Here is a tiny trained network, its code and every weight. The questions are about switching its units off for an input and a class, where a switched-off unit gives its printed mean instead of its output.

import numpy as np


def w(rows, s, z=0):
    codes = np.array(rows[::2]) - 128.0
    scale = np.full(codes.shape[1], s)
    scale[-1] = z or s
    return codes * scale


def f(y):
    return np.maximum(y, 0)


def log_softmax(a):
    a = a - a.max(-1, keepdims=True)
    return a - np.log(np.exp(a).sum(-1, keepdims=True))


def net(x, mask):
    res = np.array(x, float).reshape(1, 7) / 4 @ E
    y = f(res @ A[0][:, :-1].T + A[0][:, -1])
    res = res + np.where(mask, y, B[0][:, -1]) @ B[0][:, :-1]
    return log_softmax(res[-1] @ U[:, :-1].T + U[:, -1])


A, B = {}, {}
E = w([
[195,49,82,179,187,85,142,78,85,103,78,140],'x0',
[165,203,148,11,85,46,68,92,216,175,74,187],'x1',
[136,172,232,98,196,39,159,136,138,202,75,64],'x2',
[49,72,116,133,92,54,117,82,81,153,93,147],'x3',
[141,60,28,123,129,132,254,175,124,205,165,46],'x4',
[124,72,163,102,155,176,135,83,176,58,78,142],'x5',
[166,120,141,158,154,13,146,148,149,155,200,226],'x6',
],0.0094)
A[0] = w([
[129,108,120,104,75,93,81,109,74,94,136,234,253],'n0',
[154,136,134,154,111,56,106,30,105,115,152,158,223],'n1',
[166,124,131,150,165,143,144,143,97,176,86,95,199],'n2',
[103,131,54,82,156,84,178,136,139,175,154,164,212],'n3',
[149,97,121,122,215,107,152,120,109,128,65,102,244],'n4',
[76,132,111,93,59,189,121,117,171,124,79,83,233],'n5',
[103,108,153,242,98,145,92,156,80,102,181,86,220],'n6',
[191,155,86,133,128,205,158,188,128,101,220,191,215],'n7',
[116,100,156,154,130,137,172,101,121,166,2,159,178],'n8',
],0.0095,0.0019)
B[0] = w([
[141,105,97,149,192,155,51,102,186,180,136,191,230],'n0',
[165,151,139,156,177,111,116,132,117,211,51,246,212],'n1',
[156,158,166,137,105,121,166,139,97,140,105,96,188],'n2',
[171,151,78,114,117,123,167,149,140,156,105,152,216],'n3',
[176,130,165,149,134,112,105,110,116,134,134,79,206],'n4',
[111,74,117,87,29,128,78,70,201,124,136,88,216],'n5',
[64,145,147,151,156,162,101,156,69,170,117,96,240],'n6',
[141,99,145,113,102,196,181,132,103,129,136,163,248],'n7',
[111,74,140,109,178,48,109,129,127,88,89,120,198],'n8',
],0.011,0.013)
U = w([
[185,112,91,151,156,117,80,136,120,150,87,200,39],'0',
[183,254,216,48,66,154,99,162,201,102,135,124,227],'1',
[18,156,161,132,177,122,114,154,110,180,186,163,149],'2',
[104,74,76,80,95,132,73,68,145,97,98,81,110],'3',
[130,87,137,97,116,217,159,155,104,78,191,154,103],'4',
[208,116,204,103,197,70,151,135,119,108,93,89,128],'5',
[204,145,36,111,98,118,193,204,119,188,165,111,250],'6',
[84,110,102,187,135,178,141,160,53,168,159,61,38],'7',
],0.0092,0.0015)

Each question gives the input, the list of numbers given to net, and the class t.
The units are the neurons (one row each of A and B). Each row of codes is followed by its name. A weight is (code - 128) times the scale printed after its matrix; where a second scale follows, it is the last column's (A, B and U).
mask holds one flag per neuron, in row order. A switched-off neuron (its flag False) gives its mean, the last column of its row in B, instead of its output. The means were averaged over made-up inputs and are rounded, as every weight is.
A unit's drop is (log p(t) with every unit on - log p(t) with that unit switched off) / (log p(t) with every unit on - log p(t) with every unit switched off).
The circuit of an input: a set's keep is (log p(t) with only the set's units on - log p(t) with every unit switched off) / (log p(t) with every unit on - log p(t) with every unit switched off). Starting from all 9 units, units are removed one at a time, each time the one whose removal leaves the highest keep (on an exact tie, the one counted first), for as long as the keep stays at least 0.8.
circuit, biggest first: the units of the circuit, biggest drop first
k most important neurons: the k neurons with the biggest drops, biggest first
drop of u: that unit's drop, to one decimal
input [6,0,0,-8,6,8,-8], class 3: circuit, biggest first -> n5
input [1,-5,2,-6,0,4,2], class 7: circuit, biggest first -> n8, n6, n1
input [-8,3,7,3,-1,7,-2], class 3: 2 most important neurons -> n5, n8
input [3,-4,-7,-4,4,-6,5], class 7: 2 most important neurons -> n6, n5
input [-2,-3,-1,-4,0,-2,1], class 4: 3 most important neurons -> n7, n4, n1
input [3,-2,3,7,0,6,1], class 5: 2 most important neurons -> n8, n4
input [-6,7,-3,8,3,-8,5], class 0: 2 most important neurons -> n0, n1
input [6,4,0,-8,-8,5,-7], class 3: 2 most important neurons -> n5, n8
input [-6,3,4,1,-2,-2,8], class 0: 2 most important neurons -> n1, n6
input [1,1,-4,5,7,-4,-6], class 3: 3 most important neurons -> n5, n1, n7
input [-3,0,4,3,2,-4,-5], class 3: 2 most important neurons -> n5, n1
input [-4,-5,8,3,5,0,1], class 5: drop of n1 -> -0.2
input [3,-3,-8,-6,7,3,5], class 4: drop of n7 -> 1.2
input [-8,-3,3,-7,7,4,-8], class 3: circuit, biggest first -> n5
input [-6,5,-5,4,-8,4,-1], class 0: drop of n1 -> 0.6
